Here is a tiny trained network, its code and every weight. The questions are about switching its units off for an input and a class, where a switched-off unit gives its printed mean instead of its output.

import numpy as np


def w(rows, s, z=0):
    codes = np.array(rows[::2]) - 128.0
    scale = np.full(codes.shape[1], s)
    scale[-1] = z or s
    return codes * scale


def f(y):
    return y / 2 * (1 + np.tanh(0.7978845608 * (y + 0.044715 * y**3)))


def log_softmax(a):
    a = a - a.max(-1, keepdims=True)
    return a - np.log(np.exp(a).sum(-1, keepdims=True))


def net(x, mask):
    res = np.array(x, float).reshape(1, 4) / 4 @ E
    y = f(res @ A[0][:, :-1].T + A[0][:, -1])
    res = res + np.where(mask, y, B[0][:, -1]) @ B[0][:, :-1]
    return log_softmax(res[-1] @ U[:, :-1].T + U[:, -1])


A, B = {}, {}
E = w([
[85,157,104,166,105,168,7,165],'x0',
[73,124,107,135,127,175,163,67],'x1',
[170,117,116,101,147,132,20,47],'x2',
[154,167,188,90,135,195,121,140],'x3',
],0.017)
A[0] = w([
[23,136,83,176,143,254,182,35,8],'n0',
[62,211,99,241,92,178,24,185,10],'n1',
[204,141,119,158,155,95,106,234,59],'n2',
[132,225,192,97,111,208,143,141,32],'n3',
[26,157,188,207,73,116,226,254,2],'n4',
[122,114,85,159,120,73,106,87,33],'n5',
[75,54,27,224,99,20,137,133,18],'n6',
],0.0082,0.004)
B[0] = w([
[198,105,153,183,49,57,86,203,214],'n0',
[164,107,155,124,163,98,244,69,250],'n1',
[174,64,86,200,36,119,114,164,177],'n2',
[117,231,116,114,163,150,129,194,190],'n3',
[115,96,172,142,186,129,43,50,237],'n4',
[181,173,130,163,163,163,108,128,157],'n5',
[163,209,74,99,160,209,135,186,207],'n6',
],0.011,0.016)
U = w([
[141,207,131,125,164,216,120,181,130],'0',
[159,105,152,123,167,94,240,85,108],'1',
[132,116,150,143,169,156,2,37,109],'2',
[148,100,141,172,48,104,98,184,117],'3',
[104,111,135,129,119,168,143,112,249],'4',
[85,137,116,103,103,131,127,144,96],'5',
],0.017)

Each question gives the input, the list of numbers given to net, and the class t.
The units are the neurons (one row each of A and B). Each row of codes is followed by its name. A weight is (code - 128) times the scale printed after its matrix; where a second scale follows, it is the last column's (A, B and U).
mask holds one flag per neuron, in row order. A switched-off neuron (its flag False) gives its mean, the last column of its row in B, instead of its output. The means were averaged over made-up inputs and are rounded, as every weight is.
A unit's drop is (log p(t) with every unit on - log p(t) with that unit switched off) / (log p(t) with every unit on - log p(t) with every unit switched off).
The circuit of an input: a set's keep is (log p(t) with only the set's units on - log p(t) with every unit switched off) / (log p(t) with every unit on - log p(t) with every unit switched off). Starting from all 7 units, units are removed one at a time, each time the one whose removal leaves the highest keep (on an exact tie, the one counted first), for as long as the keep stays at least 0.8.
circuit, biggest first: the units of the circuit, biggest drop first
unit that matters most: the unit with the biggest drop
k most important neurons: the k neurons with the biggest drops, biggest first
input [-2,-2,2,0], class 4: circuit, biggest first -> (n1, n4, n0, n6)
input [2,0,2,0], class 4: circuit, biggest first -> (n4, n0, n6)
input [-2,-5,3,3], class 3: 4 most important neurons -> (n4, n1, n6, n2)
input [0,-2,5,7], class 0: unit that matters most -> n4
input [-1,-3,2,-3], class 4: circuit, biggest first -> (n0, n4, n1, n3)
input [3,-6,6,-7], class 0: 2 most important neurons -> (n6, n4)
input [-7,3,4,-7], class 0: circuit, biggest first -> (n6, n1)
input [7,0,5,1], class 1: 2 most important neurons -> (n1, n4)
input [0,-2,5,-6], class 0: circuit, biggest first -> (n4, n6)
input [3,-7,5,6], class 3: 2 most important neurons -> (n2, n4)
input [-2,-8,4,0], class 3: 3 most important neurons -> (n4, n2, n1)
input [-4,-2,-5,-4], class 2: circuit, biggest first -> (n4, n1)
input [-4,4,8,-8], class 0: circuit, biggest first -> (n6, n4)
input [-3,7,-2,-4], class 3: unit that matters most -> n0
input [-2,-3,-1,1], class 4: circuit, biggest first -> (n1, n0, n6)
input [4,-6,-4,4], class 3: 2 most important neurons -> (n2, n6)
input [-4,5,1,-2], class 3: 2 most important neurons -> (n1, n0)
input [2,8,3,-6], class 3: 2 most important neurons -> (n0, n3)
input [0,-8,4,0], class 3: 2 most important neurons -> (n4, n2)
input [1,3,3,-6], class 0: 2 most important neurons -> (n6, n4)
